Below is a small trained network, with its code and all its weights. Each question gives an input and a target symbol and asks what happens when units are switched off, that is, made to give their printed mean instead of their output.

import numpy as np


def w(rows, s, z=0):
    codes = np.array(rows[::2]) - 128.0
    scale = np.full(codes.shape[1], s)
    scale[-1] = z or s
    return codes * scale


def f(y):
    return np.maximum(y, 0)


def softmax(a):
    e = np.exp(a - a.max(-1, keepdims=True))
    return e / e.sum(-1, keepdims=True)


def log_softmax(a):
    a = a - a.max(-1, keepdims=True)
    return a - np.log(np.exp(a).sum(-1, keepdims=True))


def net(x, mask):
    ids = ['αβγδεζηθλμξπστ'.index(c) for c in x.split()]
    T = len(ids)
    res = E[ids] + P[:T]
    r = res
    for j in range(2):
        rows = slice(3 * j, 3 * j + 3)
        q, k, v = (r @ M[0][rows].T for M in (Q, K, V))
        z = softmax(np.where(np.tri(T) > 0, q @ k.T / 3**0.5, -1e9)) @ v
        o = O[0][rows]
        res = res + np.where(mask[j], z, o[:, -1]) @ o[:, :-1]
    y = f(res @ A[0][:, :-1].T + A[0][:, -1])
    res = res + np.where(mask[2:10], y, B[0][:, -1]) @ B[0][:, :-1]
    return log_softmax(res[-1] @ U[:, :-1].T + U[:, -1])


Q, K, V, O, A, B = {}, {}, {}, {}, {}, {}
E = w([
[63,99,94,87],'α',
[129,77,170,100],'β',
[83,57,90,204],'γ',
[104,56,105,14],'δ',
[79,46,141,123],'ε',
[114,176,142,9],'ζ',
[63,191,85,98],'η',
[124,84,184,74],'θ',
[83,84,137,139],'λ',
[86,209,184,144],'μ',
[104,148,172,85],'ξ',
[83,120,141,219],'π',
[65,134,100,134],'σ',
[69,231,119,141],'τ',
],0.012)
P = w([
[136,144,103,136],'0',
[99,27,207,121],'1',
[94,165,113,126],'2',
[91,14,199,108],'3',
[120,159,89,123],'4',
[130,92,166,119],'5',
[140,162,60,123],'6',
[133,85,205,109],'7',
[126,154,118,129],'8',
[104,44,252,99],'9',
],0.013)
Q[0] = w([
[199,172,82,137],'h0',
[202,157,95,92],'h0',
[118,181,118,153],'h0',
[1,137,132,96],'h1',
[31,50,180,49],'h1',
[51,204,128,174],'h1',
],0.0091)
K[0] = w([
[31,110,206,137],'h0',
[101,112,167,145],'h0',
[88,49,126,84],'h0',
[176,190,23,116],'h1',
[255,132,18,135],'h1',
[65,175,117,140],'h1',
],0.0094)
V[0] = w([
[149,124,150,43],'h0',
[114,124,249,90],'h0',
[135,174,188,144],'h0',
[147,103,189,80],'h1',
[149,137,40,25],'h1',
[135,212,181,143],'h1',
],0.012)
O[0] = w([
[203,113,78,96,28],'h0',
[177,90,159,111,114],'h0',
[206,158,213,178,120],'h0',
[211,97,148,105,3],'h1',
[167,89,1,124,69],'h1',
[168,237,168,247,142],'h1',
],0.0092,0.0042)
A[0] = w([
[59,152,209,178,105],'n0',
[181,31,207,137,237],'n1',
[84,161,55,203,204],'n2',
[110,199,95,161,3],'n3',
[170,56,177,76,172],'n4',
[95,119,138,90,111],'n5',
[162,254,117,56,139],'n6',
[141,37,204,135,112],'n7',
],0.0091,0.0017)
B[0] = w([
[228,85,159,93,249],'n0',
[157,248,103,92,160],'n1',
[101,133,169,229,178],'n2',
[198,218,37,159,152],'n3',
[117,174,123,234,146],'n4',
[84,57,145,135,154],'n5',
[254,27,110,84,146],'n6',
[151,182,106,40,170],'n7',
],0.0079,0.015)
U = w([
[45,135,59,122,25],'α',
[48,252,94,140,139],'β',
[61,36,169,84,129],'γ',
[145,34,24,107,46],'δ',
[101,185,108,53,117],'ε',
[137,198,4,170,170],'ζ',
[94,25,117,255,192],'η',
[184,222,66,167,5],'θ',
[204,69,94,47,9],'λ',
[229,149,143,116,99],'μ',
[131,211,102,79,167],'ξ',
[179,47,191,52,253],'π',
[95,77,133,150,76],'σ',
[132,120,177,241,170],'τ',
],0.0077,0.0028)

Each question gives the input, a string of symbols that net reads in full, and the target symbol t.
The units are the heads (3 rows each of Q, K, V and O) and the neurons (one row each of A and B). Each row of codes is followed by its name. A weight is (code - 128) times the scale printed after its matrix; where a second scale follows, it is the last column's (O, A, B and U).
mask holds one flag per unit, heads first, then neurons. A switched-off unit (its flag False) gives its mean, the last column of its rows in O or B, instead of its output. The means were averaged over made-up inputs and are rounded, as every weight is.
A unit's drop is (log p(t) with every unit on - log p(t) with that unit switched off) / (log p(t) with every unit on - log p(t) with every unit switched off).
The circuit of an input: a set's keep is (log p(t) with only the set's units on - log p(t) with every unit switched off) / (log p(t) with every unit on - log p(t) with every unit switched off). Starting from all 10 units, units are removed one at a time, each time the one whose removal leaves the highest keep (on an exact tie, the one counted first), for as long as the keep stays at least 0.8.
units of the circuit, in order: the units of the circuit, biggest drop first
unit that matters most: the unit with the biggest drop
top k neurons: the k neurons with the biggest drops, biggest first
heads that matter: for each layer, one digit per head in row order, 1 if its drop is at least 0.15 and else 0, layers parted by /
input δ π γ π γ π, target γ: unit that matters most -> h1
input τ γ γ μ π γ γ, target η: units of the circuit, in order -> [n7, n2]
input η τ λ π θ μ η μ π π, target η: top 2 neurons -> [n2, n1]
input γ τ η ξ η γ γ π μ θ, target γ: units of the circuit, in order -> [h1, h0]
input η π γ τ, target η: heads that matter -> 01
input γ π π π γ γ γ γ, target γ: units of the circuit, in order -> [h1, h0, n3]
input μ α π β, target μ: top 3 neurons -> [n1, n0, n4]
input π π π, target τ: heads that matter -> 01
input μ μ π γ, target μ: top 2 neurons -> [n1, n0]
input γ τ α π, target γ: units of the circuit, in order -> [h0, h1, n3]
input γ ε π π μ, target μ: top 3 neurons -> [n6, n0, n3]
input γ π σ θ, target γ: units of the circuit, in order -> [h0, h1]
input π π π π μ, target μ: units of the circuit, in order -> [h1, n0, n6]
input τ π ε γ, target τ: top neuron -> [n2]
input π π τ, target θ: top 2 neurons -> [n3, n5]
input η μ α μ, target η: units of the circuit, in order -> [h1, h0, n7, n1]
input π η π ε π γ, target π: units of the circuit, in order -> [h1, n0, n7]
input η θ π γ π η ζ, target λ: top 2 neurons -> [n6, n2]
input τ σ π, target τ: units of the circuit, in order -> [n2, h1]
input λ γ τ, target θ: top 2 neurons -> [n3, n6]
input δ μ η ε, target δ: units of the circuit, in order -> [h1]
input θ λ θ γ δ, target δ: units of the circuit, in order -> [h1, n0]
input μ π π ξ, target μ: top 2 neurons -> [n1, n0]
input η π η μ, target η: top 3 neurons -> [n7, n1, n2]
input π ξ ζ γ ξ ζ μ γ μ β, target μ: units of the circuit, in order -> [n1, h0]
input π ξ μ γ, target π: top 2 neurons -> [n0, n3]
input μ μ μ τ, target μ: top neuron -> [n0]
input ξ λ π π π τ, target π: top 2 neurons -> [n0, n6]
